Below is a small trained network, with its code and all its weights. Each question gives an input and a class and asks what happens when units are switched off, that is, made to give their printed mean instead of their output.

import numpy as np


def w(rows, s, z=0):
    codes = np.array(rows[::2]) - 128.0
    scale = np.full(codes.shape[1], s)
    scale[-1] = z or s
    return codes * scale


def norm(h):
    return h / np.sqrt((h * h).mean(-1, keepdims=True) + 1e-5)


def f(y):
    return np.maximum(y, 0)


def log_softmax(a):
    a = a - a.max(-1, keepdims=True)
    return a - np.log(np.exp(a).sum(-1, keepdims=True))


def net(x, mask):
    res = np.array(x, float).reshape(1, 5) / 4 @ E
    u = 0
    for l in range(3):
        y = f(norm(res) @ A[l][:, :-1].T + A[l][:, -1])
        res = res + np.where(mask[u : u + 10], y, B[l][:, -1]) @ B[l][:, :-1]
        u += 10
    return log_softmax(norm(res)[-1] @ U[:, :-1].T + U[:, -1])


A, B = {}, {}
E = w([
[127,130,129],'x0',
[241,57,45],'x1',
[227,188,254],'x2',
[137,16,222],'x3',
[128,130,129],'x4',
],0.0058)
A[0] = w([
[147,61,89,5],'L0N0',
[164,56,134,60],'L0N1',
[94,205,153,141],'L0N2',
[89,169,213,96],'L0N3',
[31,54,57,2],'L0N4',
[151,73,124,48],'L0N5',
[156,193,90,165],'L0N6',
[204,186,200,9],'L0N7',
[247,206,207,171],'L0N8',
[104,121,153,104],'L0N9',
],0.011,0.0056)
B[0] = w([
[98,73,112,142],'L0N0',
[136,77,132,154],'L0N1',
[110,156,99,187],'L0N2',
[102,152,142,184],'L0N3',
[137,156,141,188],'L0N4',
[130,96,108,139],'L0N5',
[147,166,136,181],'L0N6',
[51,78,8,172],'L0N7',
[169,144,187,254],'L0N8',
[117,124,144,142],'L0N9',
],0.012,0.0077)
A[1] = w([
[206,164,207,171],'L1N0',
[104,63,175,211],'L1N1',
[69,147,167,172],'L1N2',
[99,69,174,187],'L1N3',
[175,236,136,79],'L1N4',
[56,151,173,180],'L1N5',
[121,171,169,160],'L1N6',
[205,189,114,207],'L1N7',
[247,83,68,254],'L1N8',
[161,167,130,75],'L1N9',
],0.015,0.0062)
B[1] = w([
[164,172,202,255],'L1N0',
[163,47,49,222],'L1N1',
[158,141,120,221],'L1N2',
[175,77,144,210],'L1N3',
[113,142,107,216],'L1N4',
[170,104,117,240],'L1N5',
[145,98,107,210],'L1N6',
[106,106,135,232],'L1N7',
[4,122,200,249],'L1N8',
[137,149,120,152],'L1N9',
],0.014,0.0083)
A[2] = w([
[132,136,10,106],'L2N0',
[79,36,78,227],'L2N1',
[133,87,75,116],'L2N2',
[100,131,53,144],'L2N3',
[105,132,56,106],'L2N4',
[117,96,52,27],'L2N5',
[114,139,23,146],'L2N6',
[181,237,198,166],'L2N7',
[55,147,116,2],'L2N8',
[112,144,90,130],'L2N9',
],0.014,0.0068)
B[2] = w([
[133,2,178,191],'L2N0',
[137,253,19,254],'L2N1',
[57,169,45,173],'L2N2',
[156,127,175,179],'L2N3',
[95,85,218,163],'L2N4',
[200,196,203,149],'L2N5',
[146,33,190,194],'L2N6',
[137,140,68,241],'L2N7',
[67,140,146,136],'L2N8',
[76,108,181,152],'L2N9',
],0.0089,0.0087)
U = w([
[118,26,201,227],'0',
[188,220,94,184],'1',
[207,64,23,1],'2',
[251,99,152,102],'3',
[14,158,117,109],'4',
[90,201,211,83],'5',
[67,79,27,157],'6',
],0.027,0.0039)

Each question gives the input, the list of numbers given to net, and the class t.
The units are the neurons (one row each of A and B). Each row of codes is followed by its name. A weight is (code - 128) times the scale printed after its matrix; where a second scale follows, it is the last column's (A, B and U).
mask holds one flag per neuron, layer by layer. A switched-off neuron (its flag False) gives its mean, the last column of its row in B, instead of its output. The means were averaged over made-up inputs and are rounded, as every weight is.
A unit's drop is (log p(t) with every unit on - log p(t) with that unit switched off) / (log p(t) with every unit on - log p(t) with every unit switched off).
The circuit of an input: a set's keep is (log p(t) with only the set's units on - log p(t) with every unit switched off) / (log p(t) with every unit on - log p(t) with every unit switched off). Starting from the 12 units with the biggest drops (on a tie, the unit counted first), units are removed one at a time, each time the one whose removal leaves the highest keep (on an exact tie, the one counted first), for as long as the keep stays at least 0.8.
circuit, biggest first: the units of the circuit, biggest drop first
unit that matters most: the unit with the biggest drop
k most important neurons: the k neurons with the biggest drops, biggest first
k most important neurons of layer l: the k neurons of layer l with the biggest drops, biggest first
drop of u: that unit's drop, to one decimal
input [7,2,4,1,1], class 0: circuit, biggest first	[L1N8]
input [-3,-5,-1,1,-5], class 2: 2 most important neurons	[L1N5 L1N8]
input [2,5,1,2,-3], class 0: 2 most important neurons	[L1N8 L0N7]
input [3,-8,7,-1,-8], class 1: circuit, biggest first	[L1N8 L2N7]
input [1,-4,-7,1,-7], class 2: 2 most important neurons	[L1N8 L2N1]
input [0,-8,8,-7,3], class 1: 2 most important neurons	[L1N8 L2N7]
input [5,3,-4,6,-7], class 6: 2 most important neurons	[L1N8 L2N1]
input [-6,-6,1,-5,2], class 1: 3 most important neurons	[L0N7 L1N1 L1N8]
input [1,-3,6,1,7], class 3: 3 most important neurons	[L2N1 L0N8 L1N8]
input [-6,-7,8,2,-3], class 3: 2 most important neurons	[L2N1 L1N8]
input [-3,1,0,7,-7], class 6: 2 most important neurons	[L1N1 L0N8]
input [-7,-5,-1,-4,-2], class 0: 3 most important neurons	[L1N0 L0N8 L1N8]
input [-4,1,-2,1,0], class 6: 2 most important neurons	[L0N8 L0N0]
input [1,6,6,0,5], class 5: unit that matters most	L1N8
input [2,-3,-7,1,-4], class 2: 3 most important neurons	[L1N8 L0N2 L2N1]
input [5,-6,-2,-5,7], class 0: 2 most important neurons	[L1N0 L1N8]
input [3,0,-2,3,0], class 2: 2 most important neurons of layer 1	[L1N1 L1N3]
input [4,-5,5,0,3], class 1: 2 most important neurons of layer 0	[L0N8 L0N2]
input [-8,-7,-6,-8,-2], class 0: drop of L2N6	0.1
input [6,-2,-3,3,4], class 2: drop of L0N8	0.3
input [-5,4,-2,1,-8], class 6: unit that matters most	L0N0
input [-8,-2,-6,-8,-1], class 0: drop of L1N8	0.4
